Here is a tiny trained network, its code and every weight. The questions are about switching its units off for an input and a target symbol, where a switched-off unit gives its printed mean instead of its output.

import numpy as np


def w(rows, s, z=0):
    codes = np.array(rows[::2]) - 128.0
    scale = np.full(codes.shape[1], s)
    scale[-1] = z or s
    return codes * scale


def f(y):
    return y / 2 * (1 + np.tanh(0.7978845608 * (y + 0.044715 * y**3)))


def softmax(a):
    e = np.exp(a - a.max(-1, keepdims=True))
    return e / e.sum(-1, keepdims=True)


def log_softmax(a):
    a = a - a.max(-1, keepdims=True)
    return a - np.log(np.exp(a).sum(-1, keepdims=True))


def net(x, mask):
    ids = ['γζθλτψ'.index(c) for c in x.split()]
    T = len(ids)
    res = E[ids] + P[:T]
    u = 0
    for l in range(2):
        q, k, v = (res @ M[l].T for M in (Q, K, V))
        z = softmax(np.where(np.tri(T) > 0, q @ k.T / 3**0.5, -1e9)) @ v
        res = res + np.where(mask[u], z, O[l][:, -1]) @ O[l][:, :-1]
        u += 1
        y = f(res @ A[l][:, :-1].T + A[l][:, -1])
        res = res + np.where(mask[u : u + 12], y, B[l][:, -1]) @ B[l][:, :-1]
        u += 12
    return log_softmax(res[-1] @ U[:, :-1].T + U[:, -1])


Q, K, V, O, A, B = {}, {}, {}, {}, {}, {}
E = w([
[231,79,191,15],'γ',
[171,45,159,190],'ζ',
[152,100,96,113],'θ',
[244,186,158,127],'λ',
[115,144,19,106],'τ',
[82,208,129,249],'ψ',
],0.018)
P = w([
[254,110,83,138],'0',
[211,104,87,139],'1',
[174,92,97,145],'2',
[150,87,119,150],'3',
[128,87,144,151],'4',
[109,90,171,155],'5',
[87,93,193,152],'6',
[78,99,222,158],'7',
],0.0092)
Q[0] = w([
[151,144,165,78],'0.h1',
[97,113,170,177],'0.h1',
[254,83,178,153],'0.h1',
],0.0079)
K[0] = w([
[68,132,146,110],'0.h1',
[127,164,166,152],'0.h1',
[135,104,252,84],'0.h1',
],0.013)
V[0] = w([
[116,148,196,136],'0.h1',
[108,137,43,89],'0.h1',
[104,254,85,238],'0.h1',
],0.0074)
O[0] = w([
[110,183,2,128,119],'0.h1',
[127,73,205,156,104],'0.h1',
[44,160,118,68,7],'0.h1',
],0.0078,0.013)
A[0] = w([
[140,96,139,148,80],'0.n1',
[182,168,47,75,186],'0.n2',
[109,143,101,137,75],'0.n3',
[94,153,115,170,103],'0.n4',
[107,154,100,185,224],'0.n5',
[148,105,86,190,184],'0.n6',
[113,100,4,84,251],'0.n7',
[194,98,131,101,186],'0.n8',
[170,121,138,113,132],'0.n9',
[140,125,165,197,55],'0.n10',
[166,106,172,110,252],'0.n11',
[81,142,164,122,180],'0.n12',
],0.015,0.0036)
B[0] = w([
[85,214,37,141,164],'0.n1',
[254,165,66,117,170],'0.n2',
[74,78,131,142,129],'0.n3',
[189,148,135,98,138],'0.n4',
[198,12,136,119,147],'0.n5',
[139,100,112,171,188],'0.n6',
[182,80,209,202,139],'0.n7',
[113,107,19,132,250],'0.n8',
[118,151,43,129,195],'0.n9',
[138,169,182,164,172],'0.n10',
[92,124,57,105,222],'0.n11',
[115,91,84,104,134],'0.n12',
],0.0075,0.023)
Q[1] = w([
[66,101,190,118],'1.h1',
[254,245,191,44],'1.h1',
[18,172,174,43],'1.h1',
],0.0061)
K[1] = w([
[56,130,222,75],'1.h1',
[132,245,53,126],'1.h1',
[130,164,173,184],'1.h1',
],0.011)
V[1] = w([
[128,58,113,64],'1.h1',
[158,93,138,159],'1.h1',
[171,175,2,108],'1.h1',
],0.0087)
O[1] = w([
[178,30,139,1,147],'1.h1',
[70,126,124,97,133],'1.h1',
[98,133,230,99,254],'1.h1',
],0.0078,0.081)
A[1] = w([
[81,58,130,113,57],'1.n1',
[132,119,156,88,130],'1.n2',
[154,128,125,122,114],'1.n3',
[134,128,171,145,93],'1.n4',
[121,145,166,107,81],'1.n5',
[118,169,163,162,82],'1.n6',
[161,128,6,124,205],'1.n7',
[131,120,155,176,61],'1.n8',
[174,128,127,131,132],'1.n9',
[78,149,155,147,184],'1.n10',
[185,150,114,114,255],'1.n11',
[114,95,65,192,129],'1.n12',
],0.018,0.0048)
B[1] = w([
[136,196,101,141,196],'1.n1',
[124,105,67,149,251],'1.n2',
[96,117,112,154,139],'1.n3',
[177,119,123,139,190],'1.n4',
[107,148,112,133,215],'1.n5',
[97,160,101,145,150],'1.n6',
[169,119,236,88,141],'1.n7',
[167,157,139,65,145],'1.n8',
[132,144,164,155,140],'1.n9',
[163,86,139,169,159],'1.n10',
[56,104,145,126,160],'1.n11',
[11,116,78,147,136],'1.n12',
],0.011,0.033)
U = w([
[164,16,230,70,168],'γ',
[78,13,2,196,211],'ζ',
[101,136,50,125,150],'θ',
[73,252,156,61,164],'λ',
[102,99,133,104,7],'τ',
[99,95,138,103,3],'ψ',
],0.0075,0.0066)

Each question gives the input, a string of symbols that net reads in full, and the target symbol t.
The units are the heads (3 rows each of Q, K, V and O) and the neurons (one row each of A and B). Each row of codes is followed by its name. A weight is (code - 128) times the scale printed after its matrix; where a second scale follows, it is the last column's (O, A, B and U).
mask holds one flag per unit, layer by layer, with each layer's heads first. A switched-off unit (its flag False) gives its mean, the last column of its rows in O or B, instead of its output. The means were averaged over made-up inputs and are rounded, as every weight is.
A unit's drop is (log p(t) with every unit on - log p(t) with that unit switched off) / (log p(t) with every unit on - log p(t) with every unit switched off).
The circuit of an input: a set's keep is (log p(t) with only the set's units on - log p(t) with every unit switched off) / (log p(t) with every unit on - log p(t) with every unit switched off). Starting from the 12 units with the biggest drops (on a tie, the unit counted first), units are removed one at a time, each time the one whose removal leaves the highest keep (on an exact tie, the one counted first), for as long as the keep stays at least 0.8.
units of the circuit, in order: the units of the circuit, biggest drop first
most important unit: the unit with the biggest drop
k most important neurons: the k neurons with the biggest drops, biggest first
top k neurons in layer l: the k neurons of layer l with the biggest drops, biggest first
drop of u: that unit's drop, to one decimal
input λ ζ λ ζ ζ τ ψ ψ, target ζ: 3 most important neurons => [0.n2; 0.n12; 0.n3]
input ζ ψ γ ζ λ θ τ, target γ: 2 most important neurons => [0.n7; 0.n8]
input τ λ θ, target γ: units of the circuit, in order => [0.n11; 0.n7]
input ψ ψ ζ ζ λ, target λ: units of the circuit, in order => [1.n2; 1.h1; 1.n10]
input ζ ζ λ, target λ: units of the circuit, in order => [1.h1; 1.n2; 0.n2]
input γ γ ψ γ ζ γ γ γ, target λ: units of the circuit, in order => [1.n1; 0.n2]
input θ ψ τ, target γ: most important unit => 0.n8
input τ τ θ ψ λ λ ζ, target ζ: 2 most important neurons => [0.n2; 1.n12]
input θ γ ζ ζ γ τ ψ, target γ: top 2 neurons in layer 0 => [0.n4; 0.n8]
input ζ ζ τ ζ λ λ ζ ζ, target ζ: 3 most important neurons => [0.n2; 1.n12; 0.n7]
input θ ζ λ ζ γ ψ γ ψ, target ζ: top 2 neurons in layer 1 => [1.n7; 1.n12]
input θ γ γ λ ψ, target γ: top 2 neurons in layer 1 => [1.n10; 1.n4]
input τ γ γ, target ζ: drop of 1.n2 => 0.1
input ζ γ ψ θ, target γ: drop of 1.h1 => 0.1
input γ γ ζ γ, target θ: drop of 1.h1 => 1.5
input γ ψ γ, target ζ: top neuron in layer 1 => [1.n2]
